Below are the code and all the weights of a small trained network. Each question names an input and a class and asks about switching units off, where a switched-off unit gives its printed mean instead of its output.

import numpy as np


def w(rows, s, z=0):
    codes = np.array(rows[::2]) - 128.0
    scale = np.full(codes.shape[1], s)
    scale[-1] = z or s
    return codes * scale


def f(y):
    return np.maximum(y, 0)


def log_softmax(a):
    a = a - a.max(-1, keepdims=True)
    return a - np.log(np.exp(a).sum(-1, keepdims=True))


def net(x, mask):
    res = np.array(x, float).reshape(1, 6) / 4 @ E
    y = f(res @ A[0][:, :-1].T + A[0][:, -1])
    res = res + np.where(mask, y, B[0][:, -1]) @ B[0][:, :-1]
    return log_softmax(res[-1] @ U[:, :-1].T + U[:, -1])


A, B = {}, {}
E = w([
[14,86,235],'x0',
[129,127,127],'x1',
[42,77,2],'x2',
[195,15,118],'x3',
[128,129,128],'x4',
[128,128,128],'x5',
],0.012)
A[0] = w([
[224,177,159,139],'n1',
[168,35,149,242],'n2',
[89,226,118,238],'n3',
[155,132,213,150],'n4',
[68,192,144,222],'n5',
[242,194,164,185],'n6',
[159,131,188,159],'n7',
[185,130,165,179],'n8',
[90,187,142,223],'n9',
[130,201,128,215],'n10',
[148,132,204,134],'n11',
[111,251,117,238],'n12',
[160,128,173,191],'n13',
[144,125,25,178],'n14',
[178,108,174,155],'n15',
[104,115,54,109],'n16',
[118,187,120,194],'n17',
[79,236,119,255],'n18',
[38,71,109,34],'n19',
[204,130,177,169],'n20',
[206,124,81,164],'n21',
[125,109,106,189],'n22',
[149,245,170,204],'n23',
],0.016,0.0066)
B[0] = w([
[114,63,53,218],'n1',
[133,148,42,222],'n2',
[154,83,150,238],'n3',
[117,204,200,199],'n4',
[86,103,171,229],'n5',
[85,61,21,245],'n6',
[101,171,161,184],'n7',
[58,141,107,186],'n8',
[94,80,161,210],'n9',
[208,59,129,200],'n10',
[159,185,171,189],'n11',
[245,83,151,246],'n12',
[104,163,138,180],'n13',
[223,211,131,244],'n14',
[107,179,156,179],'n15',
[156,199,194,210],'n16',
[178,72,134,189],'n17',
[168,102,195,253],'n18',
[85,10,94,227],'n19',
[86,167,94,201],'n20',
[104,186,75,218],'n21',
[145,116,153,172],'n22',
[200,64,151,236],'n23',
],0.011,0.017)
U = w([
[136,26,88,253],'0',
[209,161,183,167],'1',
[130,135,248,6],'2',
[98,43,165,83],'3',
[80,123,52,18],'4',
[162,195,104,42],'5',
[37,183,162,163],'6',
],0.015,0.0068)

Each question gives the input, the list of numbers given to net, and the class t.
The units are the neurons (one row each of A and B). Each row of codes is followed by its name. A weight is (code - 128) times the scale printed after its matrix; where a second scale follows, it is the last column's (A, B and U).
mask holds one flag per neuron, in row order. A switched-off neuron (its flag False) gives its mean, the last column of its row in B, instead of its output. The means were averaged over made-up inputs and are rounded, as every weight is.
A unit's drop is (log p(t) with every unit on - log p(t) with that unit switched off) / (log p(t) with every unit on - log p(t) with every unit switched off).
The circuit of an input: a set's keep is (log p(t) with only the set's units on - log p(t) with every unit switched off) / (log p(t) with every unit on - log p(t) with every unit switched off). Starting from the 12 units with the biggest drops (on a tie, the unit counted first), units are removed one at a time, each time the one whose removal leaves the highest keep (on an exact tie, the one counted first), for as long as the keep stays at least 0.8.
circuit, biggest first: the units of the circuit, biggest drop first
top k neurons: the k neurons with the biggest drops, biggest first
drop when u is switched off: that unit's drop, to one decimal
input [3,0,1,-7,5,8], class 3: circuit, biggest first -> [n14 n5]
input [-3,-3,-7,-8,-5,2], class 0: circuit, biggest first -> [n6]
input [1,-5,-6,-4,6,5], class 2: circuit, biggest first -> [n4 n14]
input [1,-7,6,-1,-1,3], class 3: top 2 neurons -> [n19 n6]
input [3,-2,8,-3,0,7], class 3: top 2 neurons -> [n19 n6]
input [0,-1,-5,1,5,-8], class 4: top 2 neurons -> [n6 n1]
input [2,1,-3,-8,6,7], class 2: top 2 neurons -> [n5 n9]
input [-8,8,1,3,8,-1], class 5: top 2 neurons -> [n14 n19]
input [-2,5,0,1,-8,2], class 4: drop when n4 is switched off -> 0.1
input [2,-7,-3,-4,3,8], class 2: drop when n5 is switched off -> 0.1
input [3,5,-4,0,3,3], class 2: drop when n21 is switched off -> 0.4
input [0,7,4,8,8,-2], class 5: top 2 neurons -> [n6 n14]
